Below is a small trained network, with its code and all its weights. Each question gives an input and a class and asks what happens when units are switched off, that is, made to give their printed mean instead of their output.

import numpy as np


def w(rows, s, z=0):
    codes = np.array(rows[::2]) - 128.0
    scale = np.full(codes.shape[1], s)
    scale[-1] = z or s
    return codes * scale


def f(y):
    return y / 2 * (1 + np.tanh(0.7978845608 * (y + 0.044715 * y**3)))


def log_softmax(a):
    a = a - a.max(-1, keepdims=True)
    return a - np.log(np.exp(a).sum(-1, keepdims=True))


def net(x, mask):
    res = np.array(x, float).reshape(1, 8) / 4 @ E
    y = f(res @ A[0][:, :-1].T + A[0][:, -1])
    res = res + np.where(mask, y, B[0][:, -1]) @ B[0][:, :-1]
    return log_softmax(res[-1] @ U[:, :-1].T + U[:, -1])


A, B = {}, {}
E = w([
[137,91,206,171,228,68,145,177],'x0',
[205,143,144,200,136,196,231,115],'x1',
[141,114,121,129,84,116,141,162],'x2',
[145,119,112,134,117,109,126,135],'x3',
[154,103,96,160,114,114,102,161],'x4',
[133,135,111,140,131,109,133,128],'x5',
[167,254,167,106,94,103,80,185],'x6',
[115,132,153,113,100,130,152,123],'x7',
],0.013)
A[0] = w([
[109,121,48,173,114,176,213,54,158],'n1',
[34,48,80,69,135,26,125,92,206],'n2',
[86,178,139,91,152,98,64,161,73],'n3',
[88,145,212,134,129,93,67,176,123],'n4',
[14,42,104,101,113,125,122,160,100],'n5',
[63,58,57,124,132,150,147,117,188],'n6',
[118,155,124,108,72,162,90,70,217],'n7',
[181,137,155,138,140,66,130,173,197],'n8',
[113,167,139,83,139,93,147,199,95],'n9',
[218,218,132,181,89,134,199,117,188],'n10',
[61,110,68,114,130,94,115,119,149],'n11',
[132,56,159,205,174,91,230,104,104],'n12',
[113,172,49,108,71,191,117,125,254],'n13',
[106,204,35,38,62,85,66,108,132],'n14',
[94,68,204,138,255,52,221,233,192],'n15',
],0.0095,0.0065)
B[0] = w([
[146,118,24,101,110,141,185,123,211],'n1',
[83,222,220,156,175,136,111,192,221],'n2',
[193,75,135,147,109,84,88,44,169],'n3',
[158,89,182,164,119,69,77,154,177],'n4',
[112,230,99,164,165,176,128,163,185],'n5',
[145,140,76,17,231,183,174,139,204],'n6',
[59,84,80,157,190,192,87,131,187],'n7',
[120,151,176,140,116,171,61,175,180],'n8',
[136,138,130,149,78,82,80,121,155],'n9',
[58,167,115,99,186,155,185,162,207],'n10',
[133,138,129,182,161,190,106,141,171],'n11',
[153,87,175,204,59,195,130,93,216],'n12',
[62,87,29,158,126,166,168,122,212],'n13',
[120,109,103,254,57,215,58,54,220],'n14',
[197,158,214,151,78,158,52,112,254],'n15',
],0.0084,0.019)
U = w([
[69,183,82,118,154,130,132,165,248],'0',
[145,99,141,145,81,166,109,88,156],'1',
[149,186,189,105,152,136,120,180,166],'2',
[125,139,168,125,96,2,83,121,41],'3',
[149,95,70,72,137,138,175,116,2],'4',
],0.013,0.0039)

Each question gives the input, the list of numbers given to net, and the class t.
The units are the neurons (one row each of A and B). Each row of codes is followed by its name. A weight is (code - 128) times the scale printed after its matrix; where a second scale follows, it is the last column's (A, B and U).
mask holds one flag per neuron, in row order. A switched-off neuron (its flag False) gives its mean, the last column of its row in B, instead of its output. The means were averaged over made-up inputs and are rounded, as every weight is.
A unit's drop is (log p(t) with every unit on - log p(t) with that unit switched off) / (log p(t) with every unit on - log p(t) with every unit switched off).
most important unit: the unit with the biggest drop
top k neurons: the k neurons with the biggest drops, biggest first
drop of u: that unit's drop, to one decimal
input [2,-1,5,3,5,-3,-2,-2], class 2: most important unit -> n14
input [0,1,1,4,6,1,0,3], class 4: top 4 neurons -> [n2; n15; n14; n5]
input [4,0,1,-8,5,8,-8,1], class 2: top 2 neurons -> [n2; n14]
input [5,0,-4,-7,7,7,-8,-5], class 2: top 2 neurons -> [n2; n14]
input [1,0,0,-1,-8,0,0,3], class 2: top 2 neurons -> [n14; n13]
input [2,-8,3,2,6,6,1,-8], class 3: top 4 neurons -> [n3; n4; n10; n6]
input [4,-5,6,-5,0,-4,0,-6], class 2: top 2 neurons -> [n2; n5]
input [0,0,7,3,-3,-5,-4,-5], class 0: top 2 neurons -> [n15; n14]
input [-3,2,3,4,7,0,2,7], class 0: top 3 neurons -> [n15; n12; n10]
input [2,-8,1,-1,8,6,-1,8], class 2: drop of n2 -> 0.3
input [-4,1,8,-8,-7,3,-1,7], class 4: drop of n2 -> 0.4
input [-3,-8,5,-2,-7,-4,-2,2], class 0: drop of n2 -> 0.2
